Below is a small trained network, with its code and all its weights. Each question gives an input and a class and asks what happens when units are switched off, that is, made to give their printed mean instead of their output.

import numpy as np


def w(rows, s, z=0):
    codes = np.array(rows[::2]) - 128.0
    scale = np.full(codes.shape[1], s)
    scale[-1] = z or s
    return codes * scale


def f(y):
    return y / 2 * (1 + np.tanh(0.7978845608 * (y + 0.044715 * y**3)))


def log_softmax(a):
    a = a - a.max(-1, keepdims=True)
    return a - np.log(np.exp(a).sum(-1, keepdims=True))


def net(x, mask):
    res = np.array(x, float).reshape(1, 8) / 4 @ E
    y = f(res @ A[0][:, :-1].T + A[0][:, -1])
    res = res + np.where(mask, y, B[0][:, -1]) @ B[0][:, :-1]
    return log_softmax(res[-1] @ U[:, :-1].T + U[:, -1])


A, B = {}, {}
E = w([
[63,62,138,171,39,216],'x0',
[151,20,130,97,191,161],'x1',
[183,136,2,187,132,173],'x2',
[148,190,212,208,199,192],'x3',
[129,130,129,128,128,129],'x4',
[126,129,129,129,130,129],'x5',
[148,115,141,147,113,109],'x6',
[123,132,126,123,129,134],'x7',
],0.0073)
A[0] = w([
[196,140,189,138,151,188,118],'n1',
[173,155,199,158,160,225,34],'n2',
[119,93,85,83,97,107,71],'n3',
[80,93,69,80,101,82,189],'n4',
[100,100,84,86,89,95,57],'n5',
[177,20,136,86,182,177,55],'n6',
[146,148,237,34,124,122,84],'n7',
[66,47,132,159,56,225,192],'n8',
[43,140,218,76,133,80,91],'n9',
[218,53,156,109,155,131,116],'n10',
[55,102,146,139,97,178,74],'n11',
[177,114,169,254,190,164,146],'n12',
[149,141,119,94,231,54,90],'n13',
[97,141,242,104,120,146,115],'n14',
[118,136,69,17,95,121,136],'n15',
[123,208,113,87,168,59,180],'n16',
[143,35,131,110,185,159,39],'n17',
[83,118,155,82,132,107,2],'n18',
[152,192,163,163,13,86,237],'n19',
[68,97,150,150,64,174,99],'n20',
[36,132,230,60,115,118,112],'n21',
[193,172,30,168,110,173,71],'n22',
[66,176,192,166,189,168,118],'n23',
[179,197,117,143,69,116,158],'n24',
[99,96,115,71,88,96,62],'n25',
[126,18,177,167,218,128,163],'n26',
[148,187,102,123,176,35,152],'n27',
[86,108,72,57,91,105,26],'n28',
[153,70,140,74,177,177,113],'n29',
[183,143,82,85,230,81,99],'n30',
[75,113,140,137,79,226,61],'n31',
[139,58,96,23,96,95,175],'n32',
[100,69,83,106,59,99,135],'n33',
[203,113,211,136,119,153,237],'n34',
[77,154,157,169,204,194,172],'n35',
[137,132,20,209,168,184,107],'n36',
[169,159,194,146,151,180,44],'n37',
[31,107,224,91,161,68,31],'n38',
[114,166,96,92,208,83,64],'n39',
[179,201,130,44,172,96,68],'n40',
[174,98,76,65,49,54,51],'n41',
[188,3,161,80,197,149,147],'n42',
[109,232,153,116,44,118,97],'n43',
[53,128,132,159,38,201,40],'n44',
],0.0072,0.005)
B[0] = w([
[140,168,116,129,122,97,173],'n1',
[118,178,113,188,117,45,171],'n2',
[137,177,93,153,157,64,144],'n3',
[182,213,185,104,201,97,201],'n4',
[135,164,134,165,128,78,144],'n5',
[4,156,90,177,59,140,172],'n6',
[143,17,75,149,142,94,178],'n7',
[196,130,240,141,197,122,254],'n8',
[152,63,21,128,80,143,190],'n9',
[80,153,151,142,69,172,167],'n10',
[128,67,158,203,187,134,152],'n11',
[168,178,89,85,119,67,234],'n12',
[119,71,225,213,149,139,187],'n13',
[144,131,47,114,160,96,183],'n14',
[175,211,171,155,164,99,176],'n15',
[103,84,158,148,161,213,205],'n16',
[36,167,79,196,57,121,150],'n17',
[84,119,54,212,91,52,119],'n18',
[59,171,123,32,121,211,233],'n19',
[138,70,199,173,172,131,173],'n20',
[123,26,42,80,140,124,202],'n21',
[113,2,22,119,103,124,187],'n22',
[144,177,61,114,156,57,190],'n23',
[48,90,125,99,97,168,171],'n24',
[150,163,96,159,124,78,145],'n25',
[97,169,129,97,109,138,206],'n26',
[119,97,218,195,112,180,200],'n27',
[100,174,104,170,147,63,146],'n28',
[79,160,117,146,61,182,161],'n29',
[128,63,174,180,164,158,196],'n30',
[129,89,170,192,173,90,167],'n31',
[162,188,145,86,147,105,216],'n32',
[161,169,135,134,168,114,188],'n33',
[159,147,113,67,188,124,218],'n34',
[172,237,146,96,146,76,208],'n35',
[175,32,57,86,126,102,215],'n36',
[151,163,88,228,113,65,150],'n37',
[125,54,55,115,104,74,174],'n38',
[119,109,146,189,187,127,148],'n39',
[101,90,204,203,162,112,169],'n40',
[147,176,135,180,144,110,170],'n41',
[5,203,127,92,29,188,218],'n42',
[37,142,108,157,48,178,173],'n43',
[115,100,223,236,162,131,177],'n44',
],0.0055,0.0063)
U = w([
[150,54,223,210,166,143,47],'0',
[182,217,106,122,146,23,43],'1',
[158,2,17,102,125,108,104],'2',
[19,178,125,115,79,214,70],'3',
[169,130,155,58,157,172,255],'4',
[178,127,153,58,142,169,242],'5',
],0.0095,0.0071)

Each question gives the input, the list of numbers given to net, and the class t.
The units are the neurons (one row each of A and B). Each row of codes is followed by its name. A weight is (code - 128) times the scale printed after its matrix; where a second scale follows, it is the last column's (A, B and U).
mask holds one flag per neuron, in row order. A switched-off neuron (its flag False) gives its mean, the last column of its row in B, instead of its output. The means were averaged over made-up inputs and are rounded, as every weight is.
A unit's drop is (log p(t) with every unit on - log p(t) with that unit switched off) / (log p(t) with every unit on - log p(t) with every unit switched off).
The circuit of an input: a set's keep is (log p(t) with only the set's units on - log p(t) with every unit switched off) / (log p(t) with every unit on - log p(t) with every unit switched off). Starting from the 12 units with the biggest drops (on a tie, the unit counted first), units are removed one at a time, each time the one whose removal leaves the highest keep (on an exact tie, the one counted first), for as long as the keep stays at least 0.8.
circuit, biggest first: the units of the circuit, biggest drop first
top k neurons: the k neurons with the biggest drops, biggest first
drop of u: that unit's drop, to one decimal
input [-6,5,-6,7,-1,-3,-3,-6], class 1: circuit, biggest first	(n23 n35)
input [-4,-8,-7,1,-6,-5,-3,-5], class 3: circuit, biggest first	(n43)
input [7,-8,-8,-5,0,5,0,4], class 2: top 4 neurons	(n21 n9 n38 n14)
input [-7,-8,-3,5,2,8,4,0], class 3: top 2 neurons	(n19 n43)
input [5,7,0,-4,-5,-5,-6,-6], class 3: circuit, biggest first	(n42 n6)
input [6,-6,-7,0,-6,-6,4,-6], class 2: top 2 neurons	(n21 n9)
input [2,5,1,-3,0,-1,1,-1], class 3: top 2 neurons	(n42 n6)
input [-7,-6,2,4,7,8,6,6], class 0: circuit, biggest first	(n27 n16)
input [6,8,2,1,2,-7,7,2], class 3: circuit, biggest first	(n42 n6)
input [7,2,-7,-6,4,2,2,1], class 0: circuit, biggest first	(n8 n20)
input [8,-7,5,-7,3,0,-3,-2], class 0: circuit, biggest first	(n44 n8)
input [-8,7,0,6,5,1,-6,-6], class 0: top 2 neurons	(n13 n30)
input [-3,-7,-1,-6,1,8,-3,-4], class 3: circuit, biggest first	(n43 n19)
input [2,-4,7,-2,-2,8,-1,7], class 2: circuit, biggest first	(n22)
input [5,-6,7,-2,-1,2,1,-4], class 2: top 3 neurons	(n22 n36 n42)
input [-6,-6,-5,-4,2,1,5,8], class 0: top 2 neurons	(n27 n40)
input [-6,-6,-7,-6,4,1,1,2], class 2: top 2 neurons	(n9 n21)
input [-8,8,0,2,2,8,8,2], class 0: top 4 neurons	(n13 n30 n19 n40)
input [-8,5,-1,-6,0,6,-5,-2], class 0: drop of n13	0.1
input [6,-4,6,-5,2,-8,-8,-7], class 4: circuit, biggest first	(n8)
input [-1,-3,5,3,-4,-1,3,-1], class 2: drop of n38	-0.1
input [5,0,4,-5,0,0,-3,2], class 0: drop of n13	-0.1
